Below are the code and all the weights of a small trained network. Each question names an input and a target symbol and asks about switching units off, where a switched-off unit gives its printed mean instead of its output.

import numpy as np


def w(rows, s, z=0):
    codes = np.array(rows[::2]) - 128.0
    scale = np.full(codes.shape[1], s)
    scale[-1] = z or s
    return codes * scale


def norm(h):
    return h / np.sqrt((h * h).mean(-1, keepdims=True) + 1e-5)


def f(y):
    return y / 2 * (1 + np.tanh(0.7978845608 * (y + 0.044715 * y**3)))


def softmax(a):
    e = np.exp(a - a.max(-1, keepdims=True))
    return e / e.sum(-1, keepdims=True)


def log_softmax(a):
    a = a - a.max(-1, keepdims=True)
    return a - np.log(np.exp(a).sum(-1, keepdims=True))


def net(x, mask):
    ids = ['αβδεηλμξπσφψω'.index(c) for c in x.split()]
    T = len(ids)
    res = E[ids] + P[:T]
    u = 0
    for l in range(3):
        q, k, v = (norm(res) @ M[l].T for M in (Q, K, V))
        z = softmax(np.where(np.tri(T) > 0, q @ k.T / 2**0.5, -1e9)) @ v
        res = res + np.where(mask[u], z, O[l][:, -1]) @ O[l][:, :-1]
        u += 1
        y = f(norm(res) @ A[l][:, :-1].T + A[l][:, -1])
        res = res + np.where(mask[u : u + 12], y, B[l][:, -1]) @ B[l][:, :-1]
        u += 12
    return log_softmax(norm(res)[-1] @ U[:, :-1].T + U[:, -1])


Q, K, V, O, A, B = {}, {}, {}, {}, {}, {}
E = w([
[71,144,193,151],'α',
[129,178,118,181],'β',
[128,6,129,207],'δ',
[187,98,140,84],'ε',
[49,101,121,163],'η',
[38,129,124,126],'λ',
[211,177,88,93],'μ',
[49,187,102,101],'ξ',
[122,140,133,191],'π',
[104,148,146,184],'σ',
[146,199,125,144],'φ',
[108,108,90,180],'ψ',
[130,118,154,37],'ω',
],0.012)
P = w([
[102,253,141,65],'0',
[196,131,103,182],'1',
[140,125,113,169],'2',
[154,120,106,164],'3',
[161,100,109,156],'4',
[148,102,110,143],'5',
[157,117,94,142],'6',
],0.0061)
Q[0] = w([
[226,81,254,100],'L0H1',
[51,113,202,145],'L0H1',
],0.0051)
K[0] = w([
[194,71,104,220],'L0H1',
[170,1,202,202],'L0H1',
],0.004)
V[0] = w([
[252,160,50,148],'L0H1',
[102,35,185,172],'L0H1',
],0.0037)
O[0] = w([
[84,180,195,105,112],'L0H1',
[78,232,1,165,6],'L0H1',
],0.0061,0.002)
A[0] = w([
[89,116,211,171,149],'L0N1',
[163,4,94,105,163],'L0N2',
[125,192,172,114,51],'L0N3',
[65,89,177,182,106],'L0N4',
[91,116,149,126,115],'L0N5',
[105,109,13,74,255],'L0N6',
[190,98,57,88,178],'L0N7',
[161,254,106,173,168],'L0N8',
[89,76,71,140,184],'L0N9',
[111,132,92,112,90],'L0N10',
[222,114,162,10,246],'L0N11',
[127,164,174,127,172],'L0N12',
],0.0068,0.0018)
B[0] = w([
[254,127,78,129,179],'L0N1',
[21,78,166,73,146],'L0N2',
[201,99,166,200,138],'L0N3',
[237,123,118,103,210],'L0N4',
[204,85,131,63,145],'L0N5',
[55,70,185,204,218],'L0N6',
[67,86,132,157,158],'L0N7',
[131,24,87,124,241],'L0N8',
[161,113,200,118,209],'L0N9',
[102,107,203,139,130],'L0N10',
[109,135,84,237,252],'L0N11',
[170,96,90,175,157],'L0N12',
],0.0044,0.0032)
Q[1] = w([
[163,131,12,199],'L1H1',
[42,105,254,141],'L1H1',
],0.0055)
K[1] = w([
[205,254,190,51],'L1H1',
[201,29,56,185],'L1H1',
],0.0063)
V[1] = w([
[107,83,1,110],'L1H1',
[138,161,146,10],'L1H1',
],0.0068)
O[1] = w([
[203,40,1,13,34],'L1H1',
[127,37,211,220,6],'L1H1',
],0.0047,0.0022)
A[1] = w([
[135,133,37,44,214],'L1N1',
[20,60,152,115,1],'L1N2',
[55,79,119,113,122],'L1N3',
[118,52,120,105,49],'L1N4',
[214,139,150,131,73],'L1N5',
[137,114,176,2,160],'L1N6',
[84,155,72,17,124],'L1N7',
[202,164,138,122,95],'L1N8',
[111,193,150,129,136],'L1N9',
[161,178,78,174,154],'L1N10',
[136,40,176,60,195],'L1N11',
[171,139,210,180,143],'L1N12',
],0.0075,0.0022)
B[1] = w([
[156,111,224,33,233],'L1N1',
[24,122,50,254,219],'L1N2',
[68,156,137,219,209],'L1N3',
[90,150,189,125,135],'L1N4',
[45,133,55,207,161],'L1N5',
[221,87,133,174,175],'L1N6',
[173,91,219,174,251],'L1N7',
[67,66,84,168,152],'L1N8',
[136,161,91,38,146],'L1N9',
[92,140,116,92,216],'L1N10',
[116,6,191,175,169],'L1N11',
[80,132,92,68,237],'L1N12',
],0.0051,0.0032)
Q[2] = w([
[206,56,2,169],'L2H1',
[125,120,186,162],'L2H1',
],0.0076)
K[2] = w([
[41,253,111,96],'L2H1',
[184,95,148,77],'L2H1',
],0.0064)
V[2] = w([
[118,254,92,109],'L2H1',
[96,96,36,103],'L2H1',
],0.0061)
O[2] = w([
[175,113,209,118,248],'L2H1',
[255,68,87,129,114],'L2H1',
],0.0082,0.0017)
A[2] = w([
[119,145,112,109,91],'L2N1',
[181,255,192,168,136],'L2N2',
[140,164,169,108,207],'L2N3',
[37,32,173,183,151],'L2N4',
[104,108,67,170,106],'L2N5',
[139,83,254,83,47],'L2N6',
[180,115,142,77,4],'L2N7',
[202,144,87,117,172],'L2N8',
[60,169,121,129,137],'L2N9',
[176,136,119,140,227],'L2N10',
[59,184,122,172,152],'L2N11',
[195,124,85,39,99],'L2N12',
],0.0074,0.0026)
B[2] = w([
[69,92,70,235,113],'L2N1',
[98,236,150,106,187],'L2N2',
[156,144,88,114,152],'L2N3',
[105,83,243,85,254],'L2N4',
[195,131,135,189,154],'L2N5',
[254,128,174,157,166],'L2N6',
[100,29,76,130,119],'L2N7',
[70,157,173,66,157],'L2N8',
[40,37,67,123,150],'L2N9',
[64,140,148,49,168],'L2N10',
[36,24,126,99,184],'L2N11',
[66,24,144,88,134],'L2N12',
],0.0048,0.0059)
U = w([
[168,144,174,88,80],'α',
[115,199,184,139,181],'β',
[108,164,161,162,25],'δ',
[189,198,197,135,201],'ε',
[203,76,102,74,145],'η',
[190,85,23,254,254],'λ',
[102,83,92,82,57],'μ',
[100,89,148,104,67],'ξ',
[234,66,207,110,108],'π',
[127,89,129,112,67],'σ',
[41,51,157,238,190],'φ',
[98,136,191,174,85],'ψ',
[196,111,198,208,147],'ω',
],0.0076,0.0038)

Each question gives the input, a string of symbols that net reads in full, and the target symbol t.
The units are the heads (2 rows each of Q, K, V and O) and the neurons (one row each of A and B). Each row of codes is followed by its name. A weight is (code - 128) times the scale printed after its matrix; where a second scale follows, it is the last column's (O, A, B and U).
mask holds one flag per unit, layer by layer, with each layer's heads first. A switched-off unit (its flag False) gives its mean, the last column of its rows in O or B, instead of its output. The means were averaged over made-up inputs and are rounded, as every weight is.
A unit's drop is (log p(t) with every unit on - log p(t) with that unit switched off) / (log p(t) with every unit on - log p(t) with every unit switched off).
The circuit of an input: a set's keep is (log p(t) with only the set's units on - log p(t) with every unit switched off) / (log p(t) with every unit on - log p(t) with every unit switched off). Starting from the 12 units with the biggest drops (on a tie, the unit counted first), units are removed one at a time, each time the one whose removal leaves the highest keep (on an exact tie, the one counted first), for as long as the keep stays at least 0.8.
units of the circuit, in order: the units of the circuit, biggest drop first
most important unit: the unit with the biggest drop
top k neurons: the k neurons with the biggest drops, biggest first
top k neurons in layer l: the k neurons of layer l with the biggest drops, biggest first
drop when u is switched off: that unit's drop, to one decimal
input λ μ φ α, target λ: top 4 neurons	(L1N5, L1N8, L0N8, L0N1)
input λ ω μ λ, target π: most important unit	L1H1
input μ π λ ω, target φ: units of the circuit, in order	(L0N11, L1N2, L0N2)
input μ ξ λ α λ ξ β, target ε: top 2 neurons	(L0N11, L0N2)
input λ β σ λ π, target λ: top 2 neurons in layer 0	(L0N11, L0N8)
input λ λ ε, target φ: top 3 neurons	(L0N11, L0N2, L0N7)
input λ λ λ μ μ β σ, target λ: top 3 neurons	(L0N11, L0N8, L1N5)
input β μ η, target π: top 3 neurons in layer 0	(L0N4, L0N1, L0N7)
input μ λ μ σ, target ε: top 2 neurons	(L0N11, L1N2)
input μ λ η π, target ε: top 4 neurons	(L0N11, L1N2, L1N3, L1N11)
input μ μ λ, target π: top 2 neurons	(L0N11, L0N4)
input λ λ ξ λ λ σ, target λ: top 2 neurons in layer 0	(L0N11, L0N6)
input μ λ λ π, target ε: top 2 neurons in layer 0	(L0N11, L0N3)
input λ λ ψ φ λ π β, target λ: most important unit	L0N8
input π φ φ, target η: top 2 neurons	(L0N8, L1N8)
input π λ ω α, target η: top 2 neurons in layer 1	(L1N8, L1N2)
input μ μ λ μ β, target ε: top 2 neurons in layer 1	(L1N2, L1N11)
input λ λ ω ψ η β φ, target λ: top 3 neurons	(L0N8, L0N11, L2N4)
input ξ η λ δ λ ω, target φ: top 2 neurons	(L0N11, L0N6)
input ω β ε σ μ λ φ, target φ: top neuron	(L0N8)
input μ ω ψ ξ λ β α, target ε: top 3 neurons in layer 1	(L1N2, L1N3, L1N12)
input λ λ ω σ λ μ, target λ: top 3 neurons in layer 0	(L0N11, L0N8, L0N7)
input ω μ μ, target φ: drop when L2H1 is switched off	0.2
input λ λ λ π λ λ α, target λ: drop when L0N11 is switched off	0.3
input λ μ φ, target λ: drop when L1N5 is switched off	0.1
